B =
[[123 123 132 132 126 131 131 130 135 129]
 [123 119 133 134 130 127 119 121 129 128]
 [131 117 127 132 119 128 140 119 130 120]
 [136 124 122 121 122 122 143 131 126 118]
 [124 126 126 129 130 130 138 145 131 131]
 [125 126 136 126 132 129 123 137 128 133]
 [131 127 134 136 122 139 141 120 117 134]
 [129 124 126 126 127 124 128 128 129 122]
 [128 129 132 127 126 131 131 132 130 130]
 [132 124 138 126 122 133 137 129 122 129]
 [128 128 111 137 135 122 126 119 118 125]
 [123 142 124 124 138 130 125 149 130 137]]
B[0][0] -> 123
B[:, 9] -> [129, 128, 120, 118, 131, 133, 134, 122, 130, 129, 125, 137]
B[7][8] -> 129
B[3][5] -> 122
B[3][8] -> 126
B[:, 2] -> [132, 133, 127, 122, 126, 136, 134, 126, 132, 138, 111, 124]
B[8][9] -> 130
B[1][0] -> 123
B[1] -> [123, 119, 133, 134, 130, 127, 119, 121, 129, 128]
B[10][4] -> 135
B[:, 7] -> [130, 121, 119, 131, 145, 137, 120, 128, 132, 129, 119, 149]
B[4][3] -> 129
B[4][2] -> 126
B[3][7] -> 131
B[2][6] -> 140
B[0] -> [123, 123, 132, 132, 126, 131, 131, 130, 135, 129]
B[:, 4] -> [126, 130, 119, 122, 130, 132, 122, 127, 126, 122, 135, 138]
B[7] -> [129, 124, 126, 126, 127, 124, 128, 128, 129, 122]
B[6][5] -> 139
B[4] -> [124, 126, 126, 129, 130, 130, 138, 145, 131, 131]
B[10][2] -> 111
B[5][3] -> 126
B[11][2] -> 124
B[0][4] -> 126
B[:, 5] -> [131, 127, 128, 122, 130, 129, 139, 124, 131, 133, 122, 130]
B[6] -> [131, 127, 134, 136, 122, 139, 141, 120, 117, 134]
B[0][7] -> 130
B[2][9] -> 120
B[6][4] -> 122
B[11][9] -> 137
B[:, 1] -> [123, 119, 117, 124, 126, 126, 127, 124, 129, 124, 128, 142]

A =
[[121 117 114 139 119 142 137]
 [139 138 128 130 122 135 138]
 [144 141 124 122 123 127 136]
 [122 114 121 141 126 138 126]
 [107 127 130 118 113 123 146]
 [131 113 116 142 131 131 122]]
Rows and columns are counted from 0.
row 0 col 0: 121
row 0 col 3: 139
row 2 col 3: 122
row 0 col 5: 142
row 5 col 2: 116
row 4 col 0: 107
row 3 col 1: 114
row 5 col 5: 131
row 2 col 6: 136
row 3 col 0: 122
row 1 col 3: 130
row 1 col 4: 122
row 0 col 1: 117

data =
[[146 119 115 108]
 [136 131 127 122]
 [152 105 102 117]
 [127 139 136 124]
 [130 125 119 125]
 [144 117 112 109]
 [121 134 137 147]
 [133 125 125 129]
 [127 139 128 115]
 [127 130 132 147]
 [128 124 123 138]
 [106 147 145 143]
 [150 109 104 105]
 [138 120 115 124]]
Indices start at 0.
(0, 0)	146
(12, 2)	104
(0, 2)	115
(9, 0)	127
(11, 2)	145
(11, 3)	143
(5, 2)	112
(9, 1)	130
(1, 2)	127
(10, 3)	138
(4, 0)	130
(12, 1)	109
(0, 3)	108
(1, 1)	131
(6, 2)	137
(2, 1)	105
(5, 0)	144
(10, 0)	128
(13, 2)	115
(1, 0)	136

X =
[[117, 124, 118, 125, 111, 130, 120, 121, 117, 108],
 [130, 139, 125, 126, 142, 129, 128, 130, 132, 148],
 [118, 122, 122, 125, 130, 119, 114, 111, 115, 122],
 [133, 125, 134, 135, 109, 132, 133, 140, 132, 116],
 [132, 120, 131, 128, 120, 131, 133, 130, 135, 116],
 [127, 123, 127, 128, 128, 122, 125, 127, 125, 127],
 [105, 126, 111, 107, 123, 113, 118, 107, 119, 127],
 [122, 125, 133, 132, 123, 124, 134, 126, 124, 117],
 [119, 127, 127, 121, 125, 124, 126, 119, 125, 125]]
X[0][0] -> 117
X[4][0] -> 132
X[4][6] -> 133
X[:, 5] -> [130, 129, 119, 132, 131, 122, 113, 124, 124]
X[:, 6] -> [120, 128, 114, 133, 133, 125, 118, 134, 126]
X[4][1] -> 120
X[2][5] -> 119
X[1] -> [130, 139, 125, 126, 142, 129, 128, 130, 132, 148]
X[8][0] -> 119
X[6][9] -> 127
X[8][3] -> 121
X[1][8] -> 132
X[5] -> [127, 123, 127, 128, 128, 122, 125, 127, 125, 127]
X[:, 8] -> [117, 132, 115, 132, 135, 125, 119, 124, 125]
X[1][3] -> 126
X[2] -> [118, 122, 122, 125, 130, 119, 114, 111, 115, 122]
X[1][0] -> 130
X[2][4] -> 130
X[5][8] -> 125
X[4][4] -> 120
X[7][4] -> 123
X[1][7] -> 130
X[0][3] -> 125
X[2][1] -> 122
X[5][9] -> 127
X[4][9] -> 116
X[6][8] -> 119
X[1][5] -> 129
X[8] -> [119, 127, 127, 121, 125, 124, 126, 119, 125, 125]
X[0][2] -> 118
X[6][7] -> 107
X[:, 9] -> [108, 148, 122, 116, 116, 127, 127, 117, 125]
X[0][6] -> 120
X[7][2] -> 133

m = [[133, 134, 121, 116, 140, 115, 132, 133, 132, 133, 134, 141, 113], [129, 141, 138, 135, 124, 144, 142, 130, 127, 130, 136, 115, 136], [128, 131, 131, 132, 126, 132, 131, 128, 128, 126, 131, 126, 131], [133, 128, 126, 137, 124, 127, 129, 127, 128, 130, 129, 131, 135], [137, 130, 125, 138, 122, 131, 117, 127, 135, 146, 133, 138, 124], [135, 135, 126, 129, 127, 122, 127, 129, 129, 128, 129, 127, 126], [128, 134, 135, 136, 124, 136, 133, 129, 128, 125, 134, 123, 135], [129, 123, 130, 123, 124, 123, 124, 126, 129, 126, 123, 133, 128], [132, 127, 126, 139, 124, 127, 129, 127, 128, 131, 130, 132, 136], [134, 123, 125, 142, 123, 128, 129, 126, 129, 131, 132, 134, 138], [128, 131, 132, 132, 126, 132, 131, 128, 128, 126, 131, 126, 131], [123, 130, 133, 143, 127, 131, 102, 120, 129, 155, 141, 134, 105], [132, 127, 128, 142, 131, 134, 110, 125, 133, 153, 139, 133, 108], [132, 125, 126, 141, 123, 127, 129, 126, 128, 132, 130, 133, 138], [135, 135, 126, 128, 127, 119, 126, 129, 129, 129, 130, 127, 124]]
Rows and columns are counted from 0.
row 0 col 0 -> 133
row 4 col 11 -> 138
row 12 col 12 -> 108
row 11 col 4 -> 127
row 1 col 4 -> 124
row 11 col 1 -> 130
row 10 col 1 -> 131
row 14 col 5 -> 119
row 10 col 12 -> 131
row 0 col 7 -> 133
row 11 col 3 -> 143
row 7 col 9 -> 126
row 7 col 6 -> 124
row 14 col 6 -> 126
row 10 col 3 -> 132
row 1 col 2 -> 138
row 11 col 11 -> 134
row 14 col 10 -> 130
row 12 col 2 -> 128
row 9 col 1 -> 123
row 1 col 11 -> 115
row 9 col 3 -> 142
row 8 col 5 -> 127
row 3 col 2 -> 126
row 8 col 2 -> 126
row 7 col 2 -> 130
row 2 col 5 -> 132
row 4 col 9 -> 146
row 13 col 6 -> 129
row 1 col 7 -> 130
row 4 col 7 -> 127
row 1 col 9 -> 130
row 12 col 10 -> 139
row 6 col 6 -> 133
row 11 col 7 -> 120
row 10 col 11 -> 126
row 9 col 0 -> 134
row 3 col 9 -> 130
row 12 col 5 -> 134

a = 134,105,142,115,128,128,124,131,131
a[0] => 134
a[8] => 131
a[3] => 115

x =
[[123 134 120 139 126 145]
 [156 129 103 129 131 141]
 [123 158 129 123 109 151]
 [126 138 120 118 116 122]
 [126 143 132 123 129 113]
 [153 141 103 115 131 129]]
x[0,0] = 123
x[3,2] = 120
x[0] = [123, 134, 120, 139, 126, 145]
x[:, 1] = [134, 129, 158, 138, 143, 141]
x[5,2] = 103
x[:, 2] = [120, 103, 129, 120, 132, 103]
x[4,1] = 143
x[:, 5] = [145, 141, 151, 122, 113, 129]
x[1] = [156, 129, 103, 129, 131, 141]
x[3,5] = 122
x[1,0] = 156
x[:, 4] = [126, 131, 109, 116, 129, 131]
x[0,2] = 120
x[0,3] = 139
